Below is a small trained network, with its code and all its weights. Each question gives an input and a class and asks what happens when units are switched off, that is, made to give their printed mean instead of their output.

import numpy as np


def w(rows, s, z=0):
    codes = np.array(rows[::2]) - 128.0
    scale = np.full(codes.shape[1], s)
    scale[-1] = z or s
    return codes * scale


def f(y):
    return y / 2 * (1 + np.tanh(0.7978845608 * (y + 0.044715 * y**3)))


def log_softmax(a):
    a = a - a.max(-1, keepdims=True)
    return a - np.log(np.exp(a).sum(-1, keepdims=True))


def net(x, mask):
    res = np.array(x, float).reshape(1, 5) / 4 @ E
    y = f(res @ A[0][:, :-1].T + A[0][:, -1])
    res = res + np.where(mask, y, B[0][:, -1]) @ B[0][:, :-1]
    return log_softmax(res[-1] @ U[:, :-1].T + U[:, -1])


A, B = {}, {}
E = w([
[66,167,124,82,205,26,126,113],'x0',
[111,116,193,134,115,71,134,228],'x1',
[54,165,232,119,71,177,142,126],'x2',
[84,103,160,104,192,160,16,183],'x3',
[155,7,159,63,109,129,168,120],'x4',
],0.011)
A[0] = w([
[213,46,185,139,154,113,140,118,197],'n0',
[45,41,94,73,201,152,81,233,123],'n1',
[85,54,165,69,134,134,35,158,193],'n2',
[93,147,119,126,160,10,82,155,184],'n3',
[173,95,69,131,50,132,208,94,254],'n4',
[195,50,173,139,96,127,172,181,233],'n5',
[132,119,97,31,115,45,158,148,99],'n6',
[70,254,197,117,113,210,121,168,221],'n7',
[204,191,41,82,153,105,191,98,217],'n8',
[96,140,158,28,165,103,36,189,203],'n9',
[97,190,236,219,114,156,155,148,138],'n10',
[64,240,107,194,193,130,234,130,227],'n11',
[138,123,119,157,154,9,119,183,140],'n12',
[136,194,89,149,163,124,135,49,205],'n13',
[109,115,132,152,169,154,106,195,128],'n14',
],0.0083,0.0036)
B[0] = w([
[163,93,143,77,126,140,187,164,198],'n0',
[127,149,115,78,173,110,161,137,219],'n1',
[68,120,112,57,168,146,169,152,211],'n2',
[165,198,185,169,174,43,119,84,225],'n3',
[240,89,62,119,46,208,140,137,242],'n4',
[156,102,166,137,125,89,208,165,222],'n5',
[138,115,105,156,130,91,119,142,194],'n6',
[19,199,85,179,100,167,64,254,248],'n7',
[176,46,101,183,152,150,71,50,239],'n8',
[52,155,212,81,202,73,154,147,223],'n9',
[100,161,108,125,72,124,161,191,218],'n10',
[156,134,168,188,92,168,74,97,243],'n11',
[149,109,177,148,102,79,126,82,209],'n12',
[88,135,129,165,163,178,63,87,215],'n13',
[160,206,141,115,163,128,155,161,166],'n14',
],0.0087,0.011)
U = w([
[39,183,137,191,85,178,77,209,254],'0',
[70,157,172,53,218,88,194,181,78],'1',
[131,167,184,209,144,81,97,91,19],'2',
[191,57,104,123,55,179,254,148,162],'3',
[129,89,63,171,133,213,59,83,210],'4',
[35,120,155,69,160,245,137,128,15],'5',
],0.0097,0.00099)

Each question gives the input, the list of numbers given to net, and the class t.
The units are the neurons (one row each of A and B). Each row of codes is followed by its name. A weight is (code - 128) times the scale printed after its matrix; where a second scale follows, it is the last column's (A, B and U).
mask holds one flag per neuron, in row order. A switched-off neuron (its flag False) gives its mean, the last column of its row in B, instead of its output. The means were averaged over made-up inputs and are rounded, as every weight is.
A unit's drop is (log p(t) with every unit on - log p(t) with that unit switched off) / (log p(t) with every unit on - log p(t) with every unit switched off).
The circuit of an input: a set's keep is (log p(t) with only the set's units on - log p(t) with every unit switched off) / (log p(t) with every unit on - log p(t) with every unit switched off). Starting from the 12 units with the biggest drops (on a tie, the unit counted first), units are removed one at a time, each time the one whose removal leaves the highest keep (on an exact tie, the one counted first), for as long as the keep stays at least 0.8.
circuit, biggest first: the units of the circuit, biggest drop first
unit that matters most: the unit with the biggest drop
top k neurons: the k neurons with the biggest drops, biggest first
drop of u: that unit's drop, to one decimal
input [6,-2,-6,-3,3], class 4: circuit, biggest first	n8
input [8,-3,2,-7,-1], class 4: circuit, biggest first	n8, n9
input [6,-5,-2,-2,-3], class 4: top 4 neurons	n8, n9, n13, n5
input [7,-7,-1,3,0], class 2: circuit, biggest first	n3, n0
input [2,-8,-8,8,-3], class 1: circuit, biggest first	n9, n1
input [-4,-2,3,-8,-7], class 4: top 3 neurons	n4, n8, n9
input [-2,-3,-5,-6,0], class 4: top 2 neurons	n8, n13
input [1,-6,-1,4,-2], class 5: top 2 neurons	n4, n8
input [-1,6,3,3,-2], class 1: top 2 neurons	n9, n11
input [2,7,7,4,-1], class 1: top 2 neurons	n9, n2
input [-2,2,1,0,2], class 3: drop of n9	0.2
input [-4,-3,5,6,4], class 1: drop of n11	0.2
input [-2,-4,0,7,8], class 1: drop of n12	0.0
input [-1,2,-7,3,6], class 1: drop of n8	0.1
input [-1,1,-1,7,-5], class 1: unit that matters most	n9
